Each row has a class, written as a number after it.
[ 18 114  38 -40  25  13 -23 -39 107  -9  50 -43  46 -15 -16  56  56 -27
   3 -12  -3 -16  -6   5 -79   7  15  23 -15 -22 -25  19]  4
[ -6  -5   2  21 -29  11   1   2  -8  -6 -71 -17 -32  -1  20 -27 -36   7
   9   2  15   7 -16 -17  -7 -27  -8 -15  27  -3  16   1]  7
[ 20 -26  -9 -31   3   2   4   2  20   7   0  59 -12  14 -11  18   8  66
 -10 -15  -5  -8   7 -27  17  42  28  36  17   7   4  20]  5
[  7 -66 -26 -16 -54  29  45  30 -73  38 -45  35 -26  21   9 -45 -56  30
 -32   1   2  -3   6  -4  72 -22 -16  45   5 -13  25   0]  3
[  1 -32 -16 -19  -1  20 -11   4 -20  11 -30  35 -19  -8   9 -11 -34 -18
  -5  -6   0  15 -13 -50 -22   1   4 -15 -28  12   1   6]  0
[-14 -26  18  56 -22 -37   2  -5 -44   6  16 -65  16  23  29  -1  15 -37
  37  47  11 -26 -18  76  30 -20 -11 -26  65  28  41   5]  9
[  8 -46 -15 -25 -40  -1  21  31 -25  13  -1  51 -26  21  -6 -34 -17  42
 -12 -27 -22 -11  11 -11  52  -2  -3  28  33  31  10   5]  11
[ -6  -9  -6  23 -20 -18  32  17 -42  23  25 -57  -6  -2   9 -28  13 -48
  20  24 -19 -52 -41  45   7 -51  11 -34  51  35  27 -20]  11
[-26 -47 -16 -10 -13  63   5  25 -51   6 -74   9  -1 -15  39 -31 -66 -76
 -11  26  22  26 -10 -23 -60 -55 -43  26 -72 -34   8 -11]  0
[ 24  -4  16  36 -20 -78 -23   2   4   4  15  -7 -10  34 -11  31  51  82
  36  -6   7  -5   5  16  73  59  14 -46  81  57  19  20]  5
[ -2  88  25 -10   8  44  -7 -13  30   9   2 -61  30 -17  -3  29  -5 -70
 -12   2  14 -11 -12  -6 -86 -27  18  56 -31 -56   6   3]  2
[  9  -6   6 -29  18  27 -29  -4  32 -20 -66  38   0 -15  11   5 -19 -21
  15   5  10  31  12 -42 -70  -3 -17   5 -64  -1 -27  11]  0
[ 41  27  -2 -70  14  46  11  -9  64  -1 -32  49   6 -13 -21   4 -11  29
 -26  -3  -6 -19  19 -28 -39  -3  38  64 -36 -25 -34  15]  3
[-14 -84 -10  -2 -19  10  -6  14 -29 -19 -80  60 -52  -2  40 -31 -73  24
  22 -14   2  61  16 -35  16 -19 -40  -2 -22   5 -14   0]  7
[ -5 -60 -19 -25 -24  39   7   2 -30   7 -20  60 -28   5  16  -4 -45  22
 -31  -7   5   4  10 -28  29  -8   4  49   0  -9  18  12]  9
[ -3  17  20  16 -42  -8   5  -4 -24  31  40 -65   9  17  -1  20  20 -21
  -4  -1  11   2 -12  16  20   2 -19  29  27 -12  28   9]  5
[ -2  37  -5 -34  29  33  -9 -13  35   2  -6  14   1 -24  11  21  -5 -29
  -1   2 -12 -23 -23 -26 -65 -18  17  -7 -37 -14  -4  -3]  4
[ 35 -16  -5  -9   1 -41   9   5  11   4  12  23 -24   8  -9  -7   4  51
  15  -5 -11 -14   0   1  53  36  40 -38  21  49  -9  13]  3
[ 13  16  -3 -14  38  -4 -14  -5  26  -5   3  33 -18 -16   3  21  -9  14
  12 -14 -12 -11 -11 -32 -21  24  55 -17  -5  21  -2   6]  2
[ -4 -27   0  35 -12  -7 -10   7 -39  11 -19 -17  -1  13  36 -17 -17 -12
  33  22  11  -7  -6  28  16 -19 -44 -14  24  -6  20  -4]  8
[  1   1 -29 -12  27  33 -19  -8   3   6   1  15 -15 -25  25   7 -31 -16
  -3  12  -2 -17 -18 -32 -36 -24   8  -4 -23 -22   2  -6]  8
[  0   9 -21 -51  12  88  24 -13  33  -4 -70  32  -5 -24   5  -9 -52 -18
 -33   0  -4 -15 -12 -51 -87 -55  20  71 -38 -57  -9   7]  7
[ -9 -55 -18   6 -13   8 -25  10 -26  15  -2  50 -52   4   8 -18 -25  26
  -3 -19  -1  10   7 -36  28  11   7 -38 -17  34 -11  -4]  6
[  9 -16  -9  14  14 -30 -28  -6  23   3  40  14 -21   8  -7  -1  32  39
  19 -10  -1 -16  -7  -7  17  37  45 -66  16  53 -25   5]  6
[ 12 -34  -9   4   6 -35   1   6 -12  10  22  20 -28   7   3  17  10  35
  19  -3  -7 -11 -13  -6  36  28  29 -29  27  39  13   4]  5
[ -2 -12  20  11   2  -5 -23 -20  10 -14  -4 -12  -1  -4  25  16   5 -28
  27  24   4   2   3  17 -19 -10  -4 -10   4  10  -1  10]  9
[ 16  32  -8 -50  39  16 -29 -21  65  -6  19  29  -5 -36  -8  25  29  -2
  -3   2 -21 -26 -27 -22 -54  13  50  -9 -26   6 -31   5]  1
[ -3  33  25 -10 -39  20 -10 -17   8   8  31  -3 -11  -3 -21  12  -3  -9
 -21 -42  -3  28   8 -24  20  -5 -21  32 -34 -13   6   8]  10
[ -6  73  34   4 -25   6   4 -16  20  22  36 -74  31  12  -3  22  31 -39
  -7  -7   5 -17 -21  24 -19  -2 -18  24  20 -22  16  10]  4
[ 20  16  15 -31 -52  10  -5   3  -3  24  14   0 -13   8 -12  -6 -26   3
 -25 -29   1  28  26 -23  34   4 -14  36 -20 -13  -8  16]  3
[  7  41  25  53  -5 -49  -4   2  -7  10  -2 -69  16  23   1  -1  25  13
  32  25  11 -34 -19  51  20  16  29 -23  79  25  34  -1]  2
[ 12 -30 -16  -1  -1 -11 -27   4 -17  12  14  40 -35   1  22  -4 -33  28
  14 -13  -8   0  -2 -34  34  14  -2 -28   6  20  10   9]  8
[ -1 -19  -6   0 -32  18 -25  13 -21   2 -79  32 -26   5   9 -13 -37  18
 -13 -10  25  37   8 -56  -1   8 -29  -8 -22   5  13   8]  0
[ -8 -69 -29 -51 -13  52 -23  19 -34  12 -35  97 -63 -22  22   2 -74  16
 -31 -27  -1  46   9 -99  -5   1  -9  24 -68 -18   4   1]  5
[-13 -18   5  17 -65   9  10  13 -67  30   0 -42  -8  19   5 -19 -25 -33
 -16 -20  21  38  -6 -17  41  -8 -55  21   1  -2  27  11]  0
[  9 -32   8 -12 -39   8 -41   0  -5 -14 -50  68 -59   1  11   3 -36  54
 -11 -30  21  38  33 -62  40  20 -15  -8  -5  17  12  16]  9
[-14 -60  -1  33 -61 -16 -11  22 -57   4 -53  68 -66  22   6 -24 -45  74
  -7 -36   3  43  19 -22 106  16 -33 -13   2  31  25  -6]  10
[  6   9  15 -25 -42 -10 -22  -2   5  17  39  17 -21   9 -16   4  13  24
 -16 -42 -12  27  10 -11  48  39 -21  32   5  12 -12  15]  1
[   8   63   12  -68   23   78  -38  -22   69  -10  -24   42   -9  -37
   -6   39  -34  -23  -33  -34   -1   40   23  -94 -100    4   12   72
  -96  -64  -28   15]  2
[ -5   0 -11 -43  15  40 -20  -2  18   3 -17  48 -18 -24  20  11 -29  -8
 -13  -9  -7   0 -15 -53 -45  -9   8  -4 -45 -16  -4   1]  4
[-18 -31  -1  49 -53  -3  11  26 -83  28 -60 -47  -6  25  21 -40 -31 -27
   1  20  28   1 -27  14  22 -22 -35 -10  34  10  41  -5]  0
[-11 -83   5  74 -45 -75  13  24 -71   2 -22 -26 -29  37  32 -40 -18  39
  57   4   6  18  -8  49 103  -3 -32 -60  92  60  24   2]  7
[  8  -7   5   8 -48 -16 -34   0 -21  23  38   7 -22  24   5   4 -22  37
  -4 -39   6  37  24 -28  71  31 -44  15  20  -3  14  23]  8
[ -6 -66 -29 -14 -24   0  11  29 -46  12   1  35 -53 -10  18 -32 -37   0
   1  -7 -21   1 -16 -25  28 -22   4 -25   0  34  14 -12]  11
[ -1  -2  -4  19  17 -15 -17 -10  19   7  25   0  -8   4  -9   7  30  16
  12  -3  -2 -24  -6   8  -2  17  33 -37   7  38 -24  -1]  6
[ -5 -38 -12  16  -2  -3 -24   4 -13  14   7  30 -37   5   7  -9  -2  15
  10 -14  -5  -6  -1 -17  15  12  18 -50  -5  38 -17  -4]  6
[  2 -27  25  33 -63 -54  -1  16 -47  26  55 -29 -18  40 -11   1  20  47
   7 -26   6  27  14  14 109  51 -36   3  73  31  30  17]  5
[-22 -71  -2   4 -21  21  -9  24 -52  13 -45  23 -27  -6  37   1 -47 -18
   1  22  16  34  -4 -12  -2 -12 -35  16 -29 -18  22  -5]  5
[ 11 -59 -25 -36 -25  40  -5  17 -25  15 -42 104 -41  12  15 -21 -62  67
 -27 -37   0  15  30 -61  45  12 -33  54 -15 -18   5  13]  8
[-17  -1 -19 -31  19  45  -7   0   2   8 -12  24 -11 -28  28   8 -35 -32
 -14  11 -10 -11 -28 -33 -50 -29   7  -4 -41 -19   5  -9]  4
[ -5 -36 -10  29 -10 -36  12  15 -52  26  32 -31 -12  16  12  -4   6  -2
  20  21  -3 -27 -32  27  39   5  22 -30  49  28  34  -6]  5
[-15 -48   0   9 -35 -10 -16  19 -45  18 -20   4 -18   4  31 -21 -13  -8
  11  20   1  10 -16  33  34 -10 -31  -6  10  11  14 -10]  1
[ 26  13  21 -23 -32 -52 -20  -1  35  -5  67  12 -12  13 -32  11  40  52
  12 -55 -19  23  28 -14  53  41  -4  -9  33  51 -24  18]  11
[ 21  82  28  -5  14 -17  -9 -33  70   4  71 -74  42  -3 -23  63  76 -17
  11   4   3 -26 -13  23 -42  14  32  15  20  -8 -10  16]  5
[ 40  62  28  34 -14 -60   9  -7  34   6  22 -87  27  19 -13  -3  64  19
  34  31  10 -55 -18  73  32   8  36 -50  82  41   9   8]  3
[ -7   9  23  44   0 -49   6   1  -3   5  10 -67  33  20  24   6  41 -10
  48  41   5 -32 -27  83  13  -5 -14 -39  55  25  17  -7]  4
[ -3 -37  14  -1  -3   0 -30  13 -15  -3 -52  48 -30  -6  27  -1 -47  16
  18  -1   4  40  20 -24   7   9 -12  -2 -18   7   5  -2]  2
[ 16  63  31  -5  -1  -4 -14 -18  40   2  20 -29  10   6  -7  28  17  -2
   9 -26  -1   7   6 -12 -21  25  18  28   1  -8  -5  19]  2
[ 21  25 -13 -63  27  61 -22 -18  59  -5 -22  71   8 -14  -5  16 -25  28
 -26 -17  -6  -9  25 -55 -55  -4   1  75 -44 -44 -26  14]  8
[ -7  28   8 -40  -2  71 -41 -11  35 -17 -71  71 -32 -41   0   7 -49 -12
 -31 -20   7  26   8 -70 -64 -32  -1  20 -92 -34  -7  -9]  10
[ 19 -20   4   6 -32 -30 -35  12   3  -9 -50  47 -29  26  -3  -9  -8  76
   6 -30  17  37  21 -51  47  55 -13 -27  13  51  -1  26]  0
[ 15 -33 -22 -32 -39  41  37  19 -39  33 -45  33 -17  14   2 -34 -49  19
 -33   4  -4 -15   7  -8  37 -30   1  56  -1 -19  16   2]  3
[ 11  -6 -15 -29  -3  33  13   8 -14  16 -18  11 -24 -21  10 -18 -42 -31
 -14  12  -6 -15 -16 -17 -16 -31  25  -1 -30  -8   0  -6]  3
[ -1  46  12 -34 -12  51  -8 -27  45  -5 -17 -20  -3 -19   2   7 -30 -41
 -14 -21   0  24  -3 -46 -76 -33  -3  44 -36 -46 -16  15]  7
[ 34  43  -3 -43   7  41  33  -7  45  12 -16  -4  26  -5 -15  -4   5  -5
 -21  18  -6 -54  -3  15 -39 -27  41  53  -6 -25 -13   8]  3
[  9 -26   3  -9 -44 -19 -38  17 -14   6 -36  52 -49   9  -5 -17  -6  70
  -5 -22   5  24  12 -24  66  37 -19 -12  18  30   6   4]  1
[ -1  41  20 -29  26  25 -25 -12  55 -15 -23   4  18 -20  16  24   4 -27
  14  13   4   1  -4  -3 -75 -13  -8   6 -41 -20 -15   0]  4
[ 22  37  13 -37 -12  22 -51 -19  43   0  30  27  -9  -7  -2  28 -11  17
  -7 -44   6  36  29 -56  -7  20 -29  30 -27 -25 -17  27]  8
[ 18  84  21  13  36 -46  13 -31  88  -7  38 -45  58  26 -18  43  87  43
  23  15 -19 -71 -18  70 -11  30  45   9  75  34 -13  16]  4
[  6  36  18  30  -7 -18 -34 -14  34   2  -6 -23   2  11 -19  11  47  32
  13  -1  23 -21   5  15   0  14  14 -43  32  34 -12   1]  6
[ -1 -18  -7 -22   6   4  -9   3   3   5 -10  40 -26 -10  15   4 -19  22
   0 -11  -8   1 -10 -33   3   9   4 -20 -17   9  -1  -3]  4
[ -5  -6  14  47 -37 -57 -10  13 -30  17  -3 -34  -8  29  17  -1  15  43
  22  10  14 -11 -20  41  72  19 -12 -54  80  39  37  -1]  4
